Here is a tiny trained network, its code and every weight. The questions are about switching its units off for an input and a class, where a switched-off unit gives its printed mean instead of its output.

import numpy as np


def w(rows, s, z=0):
    codes = np.array(rows[::2]) - 128.0
    scale = np.full(codes.shape[1], s)
    scale[-1] = z or s
    return codes * scale


def f(y):
    return np.maximum(y, 0)


def log_softmax(a):
    a = a - a.max(-1, keepdims=True)
    return a - np.log(np.exp(a).sum(-1, keepdims=True))


def net(x, mask):
    res = np.array(x, float).reshape(1, 7) / 4 @ E
    y = f(res @ A[0][:, :-1].T + A[0][:, -1])
    res = res + np.where(mask, y, B[0][:, -1]) @ B[0][:, :-1]
    return log_softmax(res[-1] @ U[:, :-1].T + U[:, -1])


A, B = {}, {}
E = w([
[148,209,183,75,143,2,115,193],'x0',
[128,128,131,127,128,129,129,127],'x1',
[37,41,209,131,89,52,89,105],'x2',
[63,133,62,27,81,141,212,181],'x3',
[174,149,85,59,82,90,85,28],'x4',
[151,135,154,50,69,214,30,195],'x5',
[57,136,48,116,214,135,45,140],'x6',
],0.008)
A[0] = w([
[87,45,180,101,109,56,111,129,2],'neuron 1',
[94,134,55,154,107,73,190,137,169],'neuron 2',
[185,71,147,151,36,147,162,141,79],'neuron 3',
[146,207,204,78,153,59,111,126,139],'neuron 4',
[124,132,171,86,140,1,115,178,76],'neuron 5',
[131,152,80,105,234,150,96,160,122],'neuron 6',
[117,152,186,160,151,130,76,90,49],'neuron 7',
[171,114,197,131,55,99,187,118,128],'neuron 8',
[42,157,76,74,66,98,194,223,52],'neuron 9',
[87,108,136,55,124,122,173,111,3],'neuron 10',
[85,55,205,107,94,91,149,93,106],'neuron 11',
[146,127,169,163,194,117,132,106,108],'neuron 12',
[128,100,174,66,54,220,10,174,102],'neuron 13',
[228,109,169,97,68,106,183,79,110],'neuron 14',
[191,35,171,147,141,135,198,197,120],'neuron 15',
[119,115,126,120,116,150,97,84,156],'neuron 16',
[69,156,144,148,150,72,166,95,85],'neuron 17',
[46,36,170,108,93,150,101,78,86],'neuron 18',
[22,87,107,116,172,86,56,117,133],'neuron 19',
[165,118,169,187,116,103,72,104,39],'neuron 20',
[42,140,201,170,192,144,134,240,189],'neuron 21',
[63,103,171,139,86,25,76,161,74],'neuron 22',
[237,231,84,115,158,159,179,139,69],'neuron 23',
[150,143,125,149,142,75,132,44,121],'neuron 24',
[192,163,159,187,179,125,80,108,37],'neuron 25',
[93,135,69,81,200,86,66,71,155],'neuron 26',
[214,95,190,169,140,162,11,158,140],'neuron 27',
[178,119,97,23,56,78,75,58,193],'neuron 28',
[96,121,77,40,150,160,191,145,14],'neuron 29',
[86,197,128,156,139,183,154,171,80],'neuron 30',
[101,15,96,161,68,218,117,58,25],'neuron 31',
[108,131,126,38,114,140,206,130,2],'neuron 32',
[121,68,75,211,77,136,119,89,158],'neuron 33',
[131,89,179,146,137,176,161,221,63],'neuron 34',
[102,108,162,136,121,98,116,121,27],'neuron 35',
[61,96,128,46,65,153,159,177,99],'neuron 36',
[126,191,164,80,56,161,61,222,42],'neuron 37',
],0.0096,0.0063)
B[0] = w([
[180,156,152,210,145,173,81,129,173],'neuron 1',
[132,81,123,146,171,95,203,85,188],'neuron 2',
[143,125,65,105,114,92,118,152,176],'neuron 3',
[95,155,142,39,131,168,189,183,210],'neuron 4',
[106,168,157,28,146,174,184,181,199],'neuron 5',
[135,89,104,159,82,161,90,191,182],'neuron 6',
[140,67,148,106,160,116,91,78,157],'neuron 7',
[106,41,68,141,116,119,87,193,200],'neuron 8',
[151,53,187,93,172,140,82,84,204],'neuron 9',
[177,111,162,84,175,129,71,85,147],'neuron 10',
[173,152,120,184,109,132,112,122,195],'neuron 11',
[143,81,120,87,158,120,160,93,163],'neuron 12',
[80,113,76,204,182,60,213,120,237],'neuron 13',
[89,89,48,161,71,138,59,179,205],'neuron 14',
[92,122,124,141,80,134,87,144,177],'neuron 15',
[117,134,144,127,108,135,140,138,167],'neuron 16',
[90,122,55,160,191,79,184,109,170],'neuron 17',
[213,191,159,200,172,186,129,167,189],'neuron 18',
[147,74,84,159,63,118,84,179,192],'neuron 19',
[158,82,122,77,147,89,77,81,168],'neuron 20',
[51,151,150,132,31,160,133,59,212],'neuron 21',
[207,187,145,187,174,215,118,151,195],'neuron 22',
[196,179,162,210,164,204,99,150,208],'neuron 23',
[81,146,127,127,121,90,169,83,186],'neuron 24',
[168,64,189,71,157,150,94,90,171],'neuron 25',
[99,73,120,173,61,135,103,184,200],'neuron 26',
[182,66,148,82,152,107,146,66,219],'neuron 27',
[57,176,166,158,47,152,137,52,246],'neuron 28',
[182,106,201,104,156,125,92,94,169],'neuron 29',
[147,147,133,134,90,141,130,119,159],'neuron 30',
[82,185,178,2,197,184,179,202,200],'neuron 31',
[159,94,152,123,161,106,55,98,162],'neuron 32',
[123,150,147,66,122,134,176,152,192],'neuron 33',
[63,182,142,162,86,131,88,93,170],'neuron 34',
[137,156,114,116,171,158,135,129,142],'neuron 35',
[183,62,165,122,165,112,96,75,197],'neuron 36',
[112,124,67,143,178,79,221,121,200],'neuron 37',
],0.0096,0.013)
U = w([
[192,78,187,68,165,118,54,60,35],'0',
[246,230,142,206,155,209,84,165,38],'1',
[108,183,161,4,142,191,146,224,36],'2',
[119,113,87,183,184,66,197,99,84],'3',
[61,202,173,134,14,157,69,37,81],'4',
[138,60,73,128,61,128,22,254,47],'5',
[147,126,150,125,90,144,112,120,246],'6',
],0.009,0.012)

Each question gives the input, the list of numbers given to net, and the class t.
The units are the neurons (one row each of A and B). Each row of codes is followed by its name. A weight is (code - 128) times the scale printed after its matrix; where a second scale follows, it is the last column's (A, B and U).
mask holds one flag per neuron, in row order. A switched-off neuron (its flag False) gives its mean, the last column of its row in B, instead of its output. The means were averaged over made-up inputs and are rounded, as every weight is.
A unit's drop is (log p(t) with every unit on - log p(t) with that unit switched off) / (log p(t) with every unit on - log p(t) with every unit switched off).
The circuit of an input: a set's keep is (log p(t) with only the set's units on - log p(t) with every unit switched off) / (log p(t) with every unit on - log p(t) with every unit switched off). Starting from the 12 units with the biggest drops (on a tie, the unit counted first), units are removed one at a time, each time the one whose removal leaves the highest keep (on an exact tie, the one counted first), for as long as the keep stays at least 0.8.
units of the circuit, in order: the units of the circuit, biggest drop first
top k neurons: the k neurons with the biggest drops, biggest first
drop when u is switched off: that unit's drop, to one decimal
input [3,1,4,2,6,-5,-6], class 4: units of the circuit, in order	[neuron 28]
input [-8,0,-6,2,-7,-2,-7], class 2: top 2 neurons	[neuron 31; neuron 28]
input [4,-1,-4,3,-2,2,5], class 5: top 4 neurons	[neuron 6; neuron 31; neuron 28; neuron 22]
input [5,-2,1,-7,8,1,0], class 4: top 4 neurons	[neuron 28; neuron 9; neuron 36; neuron 24]
input [2,-5,8,-4,1,8,-6], class 1: top 2 neurons	[neuron 22; neuron 18]
input [2,8,8,7,8,-6,3], class 1: units of the circuit, in order	[neuron 22; neuron 18]
input [4,-1,-6,-1,-4,-5,4], class 1: top 2 neurons	[neuron 23; neuron 13]
input [-2,-8,0,-7,-6,2,8], class 5: top 2 neurons	[neuron 6; neuron 19]
input [-4,-3,-7,6,-8,-2,-4], class 4: units of the circuit, in order	[neuron 34; neuron 21]
input [8,3,6,5,-3,-3,1], class 2: top 2 neurons	[neuron 5; neuron 4]
input [3,-4,-1,3,8,3,-7], class 4: top 2 neurons	[neuron 28; neuron 19]
input [4,-6,7,4,0,-6,-2], class 1: top 2 neurons	[neuron 22; neuron 1]
input [-3,-3,0,2,7,-4,7], class 4: top 4 neurons	[neuron 28; neuron 8; neuron 14; neuron 24]
input [4,-1,-7,-8,6,-3,-4], class 0: units of the circuit, in order	[neuron 25]
input [-3,-4,6,0,-8,8,-3], class 3: top 2 neurons	[neuron 13; neuron 37]
input [-5,6,4,5,8,-5,3], class 4: top 3 neurons	[neuron 28; neuron 13; neuron 37]
input [6,0,2,6,-7,3,-3], class 4: top 4 neurons	[neuron 21; neuron 34; neuron 31; neuron 27]
input [-1,-3,6,0,-2,7,-4], class 3: top 3 neurons	[neuron 13; neuron 37; neuron 23]
input [0,-5,2,5,5,8,-5], class 3: drop when neuron 37 is switched off	0.1
input [-6,2,3,1,-1,-2,6], class 2: units of the circuit, in order	[neuron 31]
input [5,-4,4,4,5,3,-3], class 2: drop when neuron 34 is switched off	0.4
input [-5,-1,-8,5,3,-2,2], class 1: drop when neuron 23 is switched off	0.6
input [-3,2,-7,3,4,-7,6], class 1: drop when neuron 6 is switched off	0.2
